Below are the code and all the weights of a small trained network. Each question names an input and a target symbol and asks about switching units off, where a switched-off unit gives its printed mean instead of its output.

import numpy as np


def w(rows, s, z=0):
    codes = np.array(rows[::2]) - 128.0
    scale = np.full(codes.shape[1], s)
    scale[-1] = z or s
    return codes * scale


def f(y):
    return np.maximum(y, 0)


def softmax(a):
    e = np.exp(a - a.max(-1, keepdims=True))
    return e / e.sum(-1, keepdims=True)


def log_softmax(a):
    a = a - a.max(-1, keepdims=True)
    return a - np.log(np.exp(a).sum(-1, keepdims=True))


def net(x, mask):
    ids = ['βγδζλμτψ'.index(c) for c in x.split()]
    T = len(ids)
    res = E[ids] + P[:T]
    u = 0
    for l in range(2):
        r = res
        for j in range(2):
            rows = slice(3 * j, 3 * j + 3)
            q, k, v = (r @ M[l][rows].T for M in (Q, K, V))
            z = softmax(np.where(np.tri(T) > 0, q @ k.T / 3**0.5, -1e9)) @ v
            o = O[l][rows]
            res = res + np.where(mask[u + j], z, o[:, -1]) @ o[:, :-1]
        u += 2
        y = f(res @ A[l][:, :-1].T + A[l][:, -1])
        res = res + np.where(mask[u : u + 8], y, B[l][:, -1]) @ B[l][:, :-1]
        u += 8
    return log_softmax(res[-1] @ U[:, :-1].T + U[:, -1])


Q, K, V, O, A, B = {}, {}, {}, {}, {}, {}
E = w([
[141,225,129,161,111],'β',
[111,138,145,5,116],'γ',
[127,172,159,187,209],'δ',
[140,231,93,118,155],'ζ',
[130,86,119,142,208],'λ',
[60,121,173,206,92],'μ',
[77,155,139,150,99],'τ',
[50,138,80,161,220],'ψ',
],0.016)
P = w([
[144,136,77,153,110],'0',
[100,131,88,139,135],'1',
[71,125,117,124,147],'2',
[42,133,179,93,161],'3',
[29,135,209,76,172],'4',
[18,127,254,56,183],'5',
],0.0065)
Q[0] = w([
[165,117,162,123,124],'L0H1',
[96,154,112,133,248],'L0H1',
[72,145,147,142,111],'L0H1',
[86,187,141,190,144],'L0H2',
[202,48,93,93,123],'L0H2',
[167,113,93,160,118],'L0H2',
],0.017)
K[0] = w([
[191,184,129,128,125],'L0H1',
[98,75,155,34,111],'L0H1',
[8,149,174,133,156],'L0H1',
[53,100,128,85,103],'L0H2',
[190,151,96,207,142],'L0H2',
[151,83,119,185,106],'L0H2',
],0.012)
V[0] = w([
[81,56,125,183,164],'L0H1',
[91,130,84,76,63],'L0H1',
[144,102,139,29,127],'L0H1',
[147,194,223,113,174],'L0H2',
[255,206,97,41,182],'L0H2',
[24,164,85,119,180],'L0H2',
],0.0072)
O[0] = w([
[219,69,132,137,157,153],'L0H1',
[80,105,51,98,102,136],'L0H1',
[66,98,115,125,190,88],'L0H1',
[90,138,253,49,178,176],'L0H2',
[165,231,167,172,184,82],'L0H2',
[78,105,32,101,142,255],'L0H2',
],0.0072,0.0053)
A[0] = w([
[125,34,154,185,160,132],'L0N1',
[193,121,185,194,113,146],'L0N2',
[162,185,55,112,125,120],'L0N3',
[97,178,117,220,150,145],'L0N4',
[65,122,71,95,181,252],'L0N5',
[97,169,172,166,121,112],'L0N6',
[152,90,162,57,47,229],'L0N7',
[119,35,211,255,130,148],'L0N8',
],0.0067,0.0033)
B[0] = w([
[113,206,28,59,179,165],'L0N1',
[172,132,220,202,182,140],'L0N2',
[173,124,36,109,104,164],'L0N3',
[84,164,152,200,147,178],'L0N4',
[52,93,140,104,163,254],'L0N5',
[152,164,186,152,134,157],'L0N6',
[31,153,118,61,164,172],'L0N7',
[196,254,61,50,139,176],'L0N8',
],0.0072,0.0082)
Q[1] = w([
[139,247,205,96,157],'L1H1',
[225,44,215,138,90],'L1H1',
[1,91,69,46,132],'L1H1',
[241,43,118,180,46],'L1H2',
[67,29,10,84,97],'L1H2',
[173,77,144,145,66],'L1H2',
],0.0083)
K[1] = w([
[169,163,207,62,131],'L1H1',
[233,153,126,204,114],'L1H1',
[2,140,134,137,144],'L1H1',
[172,171,98,223,98],'L1H2',
[28,75,150,232,83],'L1H2',
[168,169,145,226,128],'L1H2',
],0.0099)
V[1] = w([
[103,126,150,68,2],'L1H1',
[157,193,246,119,89],'L1H1',
[99,81,191,174,126],'L1H1',
[130,130,128,79,238],'L1H2',
[89,60,178,168,131],'L1H2',
[134,166,54,159,144],'L1H2',
],0.0091)
O[1] = w([
[175,158,114,71,218,129],'L1H1',
[158,157,174,172,198,29],'L1H1',
[105,201,52,191,158,71],'L1H1',
[168,37,151,205,62,254],'L1H2',
[117,206,1,180,39,90],'L1H2',
[58,144,209,103,112,152],'L1H2',
],0.007,0.0099)
A[1] = w([
[88,181,185,113,254,128],'L1N1',
[115,233,187,119,152,87],'L1N2',
[181,188,154,172,139,140],'L1N3',
[81,61,141,106,131,79],'L1N4',
[51,109,100,220,161,39],'L1N5',
[127,148,22,92,147,146],'L1N6',
[85,110,100,64,89,255],'L1N7',
[125,115,162,103,78,130],'L1N8',
],0.0077,0.0066)
B[1] = w([
[72,107,121,60,25,188],'L1N1',
[68,184,74,176,17,158],'L1N2',
[227,234,52,92,142,150],'L1N3',
[231,195,135,90,72,180],'L1N4',
[231,254,177,41,36,153],'L1N5',
[69,61,201,238,148,177],'L1N6',
[187,148,99,173,207,250],'L1N7',
[161,50,129,49,149,156],'L1N8',
],0.0059,0.016)
U = w([
[222,176,135,2,186,183],'β',
[132,140,126,167,149,104],'γ',
[200,180,138,177,151,154],'δ',
[149,16,234,244,153,170],'ζ',
[17,142,59,232,230,225],'λ',
[117,237,52,73,106,1],'μ',
[139,93,39,141,38,90],'τ',
[5,122,218,125,108,68],'ψ',
],0.0046,0.0053)

Each question gives the input, a string of symbols that net reads in full, and the target symbol t.
The units are the heads (3 rows each of Q, K, V and O) and the neurons (one row each of A and B). Each row of codes is followed by its name. A weight is (code - 128) times the scale printed after its matrix; where a second scale follows, it is the last column's (O, A, B and U).
mask holds one flag per unit, layer by layer, with each layer's heads first. A switched-off unit (its flag False) gives its mean, the last column of its rows in O or B, instead of its output. The means were averaged over made-up inputs and are rounded, as every weight is.
A unit's drop is (log p(t) with every unit on - log p(t) with that unit switched off) / (log p(t) with every unit on - log p(t) with every unit switched off).
The circuit of an input: a set's keep is (log p(t) with only the set's units on - log p(t) with every unit switched off) / (log p(t) with every unit on - log p(t) with every unit switched off). Starting from the 12 units with the biggest drops (on a tie, the unit counted first), units are removed one at a time, each time the one whose removal leaves the highest keep (on an exact tie, the one counted first), for as long as the keep stays at least 0.8.
circuit, biggest first: the units of the circuit, biggest drop first
most important unit: the unit with the biggest drop
heads that matter: for each layer, one digit per head in row order, 1 if its drop is at least 0.15 and else 0, layers parted by /
drop when u is switched off: that unit's drop, to one decimal
input ψ γ ζ ζ λ, target τ: circuit, biggest first : L0H1, L1H1, L1H2
input δ ζ ζ ζ ψ τ, target τ: circuit, biggest first : L0H2, L1H1, L1H2
input μ τ τ β, target λ: heads that matter : 01 / 11
input ζ μ ψ δ, target τ: circuit, biggest first : L0H2, L1H1
input ζ γ ψ γ δ, target ψ: most important unit : L0H2
input λ ζ ζ ζ ψ, target τ: heads that matter : 01 / 11
input β ψ ζ, target τ: heads that matter : 01 / 10
input δ λ μ λ, target β: heads that matter : 11 / 11
input γ ψ γ, target τ: circuit, biggest first : L0H1, L1H1
input τ δ μ γ ζ λ, target τ: circuit, biggest first : L0H1, L1H2, L1H1
input μ τ β, target λ: circuit, biggest first : L0H2, L1H2, L1N6, L1N4
input μ λ μ β, target β: heads that matter : 11 / 11
input λ ψ λ ζ ζ, target ζ: circuit, biggest first : L0H1, L1H2, L1H1, L0N1
input δ ζ β, target ψ: heads that matter : 00 / 01
input λ λ ζ ζ, target ζ: circuit, biggest first : L1H2, L1H1, L0H1, L0N1
input μ β ζ ψ τ, target τ: circuit, biggest first : L1H1, L0H2, L1H2
input ζ μ ζ μ δ, target β: heads that matter : 11 / 10
input ψ μ τ ζ λ β, target ζ: most important unit : L0H1
input ψ ψ β γ τ, target ζ: heads that matter : 01 / 01
input γ μ δ τ, target ζ: heads that matter : 11 / 01
input δ τ ζ ψ δ, target τ: heads that matter : 01 / 11
input ζ ψ γ μ μ, target δ: most important unit : L0N8
input μ ζ μ β δ, target β: drop when L0N7 is switched off : 0.2
input τ τ μ, target λ: drop when L1H2 is switched off : 0.5
input μ μ ψ, target τ: drop when L1H1 is switched off : 0.5
input ζ δ μ, target β: drop when L1H2 is switched off : 0.2
